Below is a small trained network, with its code and all its weights. Each question gives an input and a class and asks what happens when units are switched off, that is, made to give their printed mean instead of their output.

import numpy as np


def w(rows, s, z=0):
    codes = np.array(rows[::2]) - 128.0
    scale = np.full(codes.shape[1], s)
    scale[-1] = z or s
    return codes * scale


def norm(h):
    return h / np.sqrt((h * h).mean(-1, keepdims=True) + 1e-5)


def f(y):
    return y / 2 * (1 + np.tanh(0.7978845608 * (y + 0.044715 * y**3)))


def log_softmax(a):
    a = a - a.max(-1, keepdims=True)
    return a - np.log(np.exp(a).sum(-1, keepdims=True))


def net(x, mask):
    res = np.array(x, float).reshape(1, 8) / 4 @ E
    u = 0
    for l in range(2):
        y = f(norm(res) @ A[l][:, :-1].T + A[l][:, -1])
        res = res + np.where(mask[u : u + 9], y, B[l][:, -1]) @ B[l][:, :-1]
        u += 9
    return log_softmax(norm(res)[-1] @ U[:, :-1].T + U[:, -1])


A, B = {}, {}
E = w([
[98,132,119,138,146,135,164,160,125,142,130,119],'x0',
[61,128,49,103,172,148,26,125,159,82,132,68],'x1',
[146,154,142,165,216,106,120,70,177,211,196,154],'x2',
[136,124,134,118,143,132,132,117,126,108,121,137],'x3',
[110,171,133,69,178,121,105,130,3,224,59,132],'x4',
[223,129,63,42,147,117,136,203,218,174,115,140],'x5',
[131,134,140,94,128,129,126,93,143,104,118,136],'x6',
[127,139,116,111,126,167,124,114,131,123,143,169],'x7',
],0.0075)
A[0] = w([
[33,112,176,190,129,188,57,65,31,128,121,84,84],'L0N0',
[183,180,79,71,181,73,134,101,45,136,73,95,9],'L0N1',
[173,230,194,131,162,168,146,124,57,187,2,147,59],'L0N2',
[115,125,135,193,219,128,150,82,169,165,139,173,55],'L0N3',
[168,85,218,115,73,93,216,100,62,178,149,198,3],'L0N4',
[170,185,122,138,217,140,194,71,93,156,236,118,52],'L0N5',
[104,182,135,103,115,131,132,83,9,188,121,102,40],'L0N6',
[131,101,77,124,39,151,149,189,32,50,30,131,80],'L0N7',
[46,83,129,194,62,87,194,32,2,84,234,168,79],'L0N8',
],0.0056,0.0041)
B[0] = w([
[126,87,104,105,159,107,123,132,114,145,113,177,253],'L0N0',
[106,167,109,118,130,159,101,164,156,120,167,143,174],'L0N1',
[154,179,142,170,95,98,146,157,165,86,135,101,220],'L0N2',
[142,139,96,93,109,121,141,68,116,113,110,82,167],'L0N3',
[64,114,113,150,156,249,97,140,199,161,80,123,196],'L0N4',
[138,125,139,124,58,99,131,84,88,140,117,68,172],'L0N5',
[102,169,148,117,145,111,113,119,106,85,177,150,200],'L0N6',
[158,120,124,86,86,147,175,43,73,182,157,73,224],'L0N7',
[132,115,109,99,135,46,140,155,167,107,125,189,243],'L0N8',
],0.012,0.0048)
A[1] = w([
[255,159,70,59,137,134,137,198,177,214,99,144,96],'L1N0',
[141,183,169,177,174,87,99,56,156,216,140,138,87],'L1N1',
[134,251,151,91,159,131,57,142,17,179,71,167,47],'L1N2',
[62,158,163,103,171,121,114,163,104,140,122,156,189],'L1N3',
[4,80,237,213,107,136,136,36,84,142,186,176,53],'L1N4',
[149,166,73,170,234,69,85,29,149,215,202,86,2],'L1N5',
[137,94,137,192,94,134,190,107,175,36,231,131,63],'L1N6',
[127,117,247,166,94,171,192,136,160,181,70,174,82],'L1N7',
[47,40,87,113,216,197,27,97,122,123,102,66,63],'L1N8',
],0.0069,0.0037)
B[1] = w([
[56,88,153,128,167,74,120,131,91,89,98,201,253],'L1N0',
[143,147,83,90,72,143,142,119,90,112,130,132,182],'L1N1',
[159,127,165,204,133,159,149,165,165,69,213,87,227],'L1N2',
[181,90,137,156,142,113,91,141,208,126,140,112,185],'L1N3',
[89,74,129,62,144,116,142,150,116,130,84,144,182],'L1N4',
[133,113,143,94,88,154,174,115,83,142,115,104,219],'L1N5',
[144,218,177,159,169,136,124,192,83,117,156,83,179],'L1N6',
[153,144,50,186,150,161,11,96,157,181,89,78,187],'L1N7',
[151,148,116,179,116,186,96,123,195,192,33,120,199],'L1N8',
],0.012,0.0066)
U = w([
[91,53,144,92,193,22,113,156,130,98,96,222,174],'0',
[137,136,119,192,136,214,72,115,203,192,57,117,4],'1',
[155,204,196,178,146,118,131,179,144,67,252,98,247],'2',
[150,132,125,52,55,141,183,74,72,151,139,94,125],'3',
],0.013,0.00035)

Each question gives the input, the list of numbers given to net, and the class t.
The units are the neurons (one row each of A and B). Each row of codes is followed by its name. A weight is (code - 128) times the scale printed after its matrix; where a second scale follows, it is the last column's (A, B and U).
mask holds one flag per neuron, layer by layer. A switched-off neuron (its flag False) gives its mean, the last column of its row in B, instead of its output. The means were averaged over made-up inputs and are rounded, as every weight is.
A unit's drop is (log p(t) with every unit on - log p(t) with that unit switched off) / (log p(t) with every unit on - log p(t) with every unit switched off).
unit that matters most: the unit with the biggest drop
k most important neurons: the k neurons with the biggest drops, biggest first
top k neurons in layer l: the k neurons of layer l with the biggest drops, biggest first
input [-8,-4,5,4,-1,3,-7,-5], class 3: top 2 neurons in layer 0 => (L0N3, L0N8)
input [0,-5,-5,6,2,3,0,3], class 1: unit that matters most => L0N4
input [-1,5,-8,8,-7,-6,8,0], class 3: 4 most important neurons => (L0N7, L1N2, L0N2, L1N0)
input [3,-2,-4,-7,8,-6,3,8], class 2: top 2 neurons in layer 1 => (L1N2, L1N0)
input [6,3,-3,-3,5,4,-5,4], class 2: 3 most important neurons => (L1N2, L0N8, L0N0)
input [-1,3,8,8,-7,-6,2,-4], class 3: top 2 neurons in layer 1 => (L1N5, L1N2)
input [4,-3,6,1,3,4,-6,8], class 3: 2 most important neurons => (L0N5, L0N8)
input [-6,2,5,2,4,-6,-3,3], class 0: 3 most important neurons => (L0N0, L0N8, L0N7)
input [-7,2,7,-5,-1,-7,-3,6], class 0: 3 most important neurons => (L0N8, L0N0, L0N7)
input [-7,8,8,-1,-8,-7,-8,5], class 1: top 4 neurons in layer 1 => (L1N8, L1N2, L1N0, L1N4)
input [8,5,-8,5,-7,6,-1,0], class 3: 3 most important neurons => (L1N2, L0N7, L0N2)
input [3,6,5,3,5,-8,-5,-7], class 0: top 2 neurons in layer 0 => (L0N4, L0N8)
input [-8,-7,7,-4,5,-7,-7,-6], class 0: top 3 neurons in layer 1 => (L1N4, L1N8, L1N3)
input [-4,6,6,-3,2,7,-8,2], class 0: unit that matters most => L1N0
input [-3,-6,-6,2,0,5,-1,7], class 1: top 2 neurons in layer 1 => (L1N7, L1N5)
input [-7,-8,6,4,-2,-7,5,-5], class 1: 3 most important neurons => (L0N4, L1N7, L1N0)
input [4,5,4,3,-5,-4,7,-5], class 1: top 2 neurons in layer 0 => (L0N2, L0N7)
input [-4,6,7,-4,3,3,4,-7], class 3: top 2 neurons in layer 0 => (L0N4, L0N0)
input [4,-7,4,-8,1,-6,-7,-1], class 1: 2 most important neurons => (L0N4, L1N7)
input [8,1,-2,4,-1,-2,-7,-7], class 0: unit that matters most => L1N5
input [2,-4,8,-6,6,6,-7,-4], class 3: top 3 neurons in layer 0 => (L0N5, L0N8, L0N0)
input [-6,-6,6,6,-2,0,-3,-1], class 1: 3 most important neurons => (L0N4, L1N7, L0N7)
input [-8,-6,5,-8,5,-2,-8,-7], class 1: top 2 neurons in layer 0 => (L0N4, L0N7)
